Here is a tiny trained network, its code and every weight. The questions are about switching its units off for an input and a class, where a switched-off unit gives its printed mean instead of its output.

import numpy as np


def w(rows, s, z=0):
    codes = np.array(rows[::2]) - 128.0
    scale = np.full(codes.shape[1], s)
    scale[-1] = z or s
    return codes * scale


def f(y):
    return y / 2 * (1 + np.tanh(0.7978845608 * (y + 0.044715 * y**3)))


def log_softmax(a):
    a = a - a.max(-1, keepdims=True)
    return a - np.log(np.exp(a).sum(-1, keepdims=True))


def net(x, mask):
    res = np.array(x, float).reshape(1, 3) / 4 @ E
    y = f(res @ A[0][:, :-1].T + A[0][:, -1])
    res = res + np.where(mask, y, B[0][:, -1]) @ B[0][:, :-1]
    return log_softmax(res[-1] @ U[:, :-1].T + U[:, -1])


A, B = {}, {}
E = w([
[150,209,101],'x0',
[184,185,234],'x1',
[2,183,141],'x2',
],0.0058)
A[0] = w([
[130,170,125,205],'N0',
[123,186,111,244],'N1',
[155,185,125,218],'N2',
[91,182,179,201],'N3',
[221,60,149,166],'N4',
[129,160,129,189],'N5',
[105,123,97,167],'N6',
[173,20,216,254],'N7',
[52,4,61,223],'N8',
[117,131,125,147],'N9',
[53,143,206,204],'N10',
[101,115,92,182],'N11',
[245,183,149,243],'N12',
[135,210,123,235],'N13',
[38,142,224,216],'N14',
[217,107,136,185],'N15',
[124,128,128,128],'N16',
[126,116,133,130],'N17',
[69,116,63,176],'N18',
],0.014,0.003)
B[0] = w([
[103,148,132,155],'N0',
[86,149,138,172],'N1',
[101,165,150,167],'N2',
[86,171,70,191],'N3',
[239,143,129,206],'N4',
[109,145,128,148],'N5',
[108,109,142,149],'N6',
[205,76,82,224],'N7',
[87,1,186,253],'N8',
[119,124,125,133],'N9',
[95,143,43,204],'N10',
[107,103,148,159],'N11',
[154,227,185,223],'N12',
[78,166,142,184],'N13',
[94,142,19,223],'N14',
[200,174,149,189],'N15',
[126,127,126,128],'N16',
[132,122,124,129],'N17',
[81,97,168,190],'N18',
],0.051,0.0079)
U = w([
[18,153,16,143],'0',
[183,35,141,61],'1',
[81,210,190,107],'2',
[216,159,131,173],'3',
[1,15,234,197],'4',
[100,101,115,5],'5',
[100,29,61,172],'6',
],0.004,0.0018)

Each question gives the input, the list of numbers given to net, and the class t.
The units are the neurons (one row each of A and B). Each row of codes is followed by its name. A weight is (code - 128) times the scale printed after its matrix; where a second scale follows, it is the last column's (A, B and U).
mask holds one flag per neuron, in row order. A switched-off neuron (its flag False) gives its mean, the last column of its row in B, instead of its output. The means were averaged over made-up inputs and are rounded, as every weight is.
A unit's drop is (log p(t) with every unit on - log p(t) with that unit switched off) / (log p(t) with every unit on - log p(t) with every unit switched off).
The circuit of an input: a set's keep is (log p(t) with only the set's units on - log p(t) with every unit switched off) / (log p(t) with every unit on - log p(t) with every unit switched off). Starting from the 12 units with the biggest drops (on a tie, the unit counted first), units are removed one at a time, each time the one whose removal leaves the highest keep (on an exact tie, the one counted first), for as long as the keep stays at least 0.8.
circuit, biggest first: the units of the circuit, biggest drop first
k most important neurons: the k neurons with the biggest drops, biggest first
drop of u: that unit's drop, to one decimal
input [8,8,-6], class 2: circuit, biggest first : N12
input [3,-2,-2], class 2: circuit, biggest first : N8, N7, N14
input [-6,0,-6], class 3: 3 most important neurons : N4, N15, N18
input [-7,8,0], class 3: circuit, biggest first : N7, N8
input [1,1,-1], class 3: circuit, biggest first : N8, N14
input [-7,-3,7], class 4: 3 most important neurons : N8, N18, N7
input [-8,5,2], class 0: 2 most important neurons : N8, N14
input [7,-5,-7], class 3: 2 most important neurons : N4, N15
input [4,7,2], class 0: 3 most important neurons : N3, N14, N10
input [2,-5,-5], class 1: 2 most important neurons : N4, N13
input [-7,-3,-2], class 1: 4 most important neurons : N7, N4, N13, N1
input [6,-2,-1], class 2: 2 most important neurons : N8, N14
input [8,0,1], class 2: drop of N14 : 0.2
input [6,8,1], class 2: circuit, biggest first : N12
input [7,4,-7], class 3: drop of N4 : 0.9
input [5,5,-4], class 2: drop of N2 : 0.4
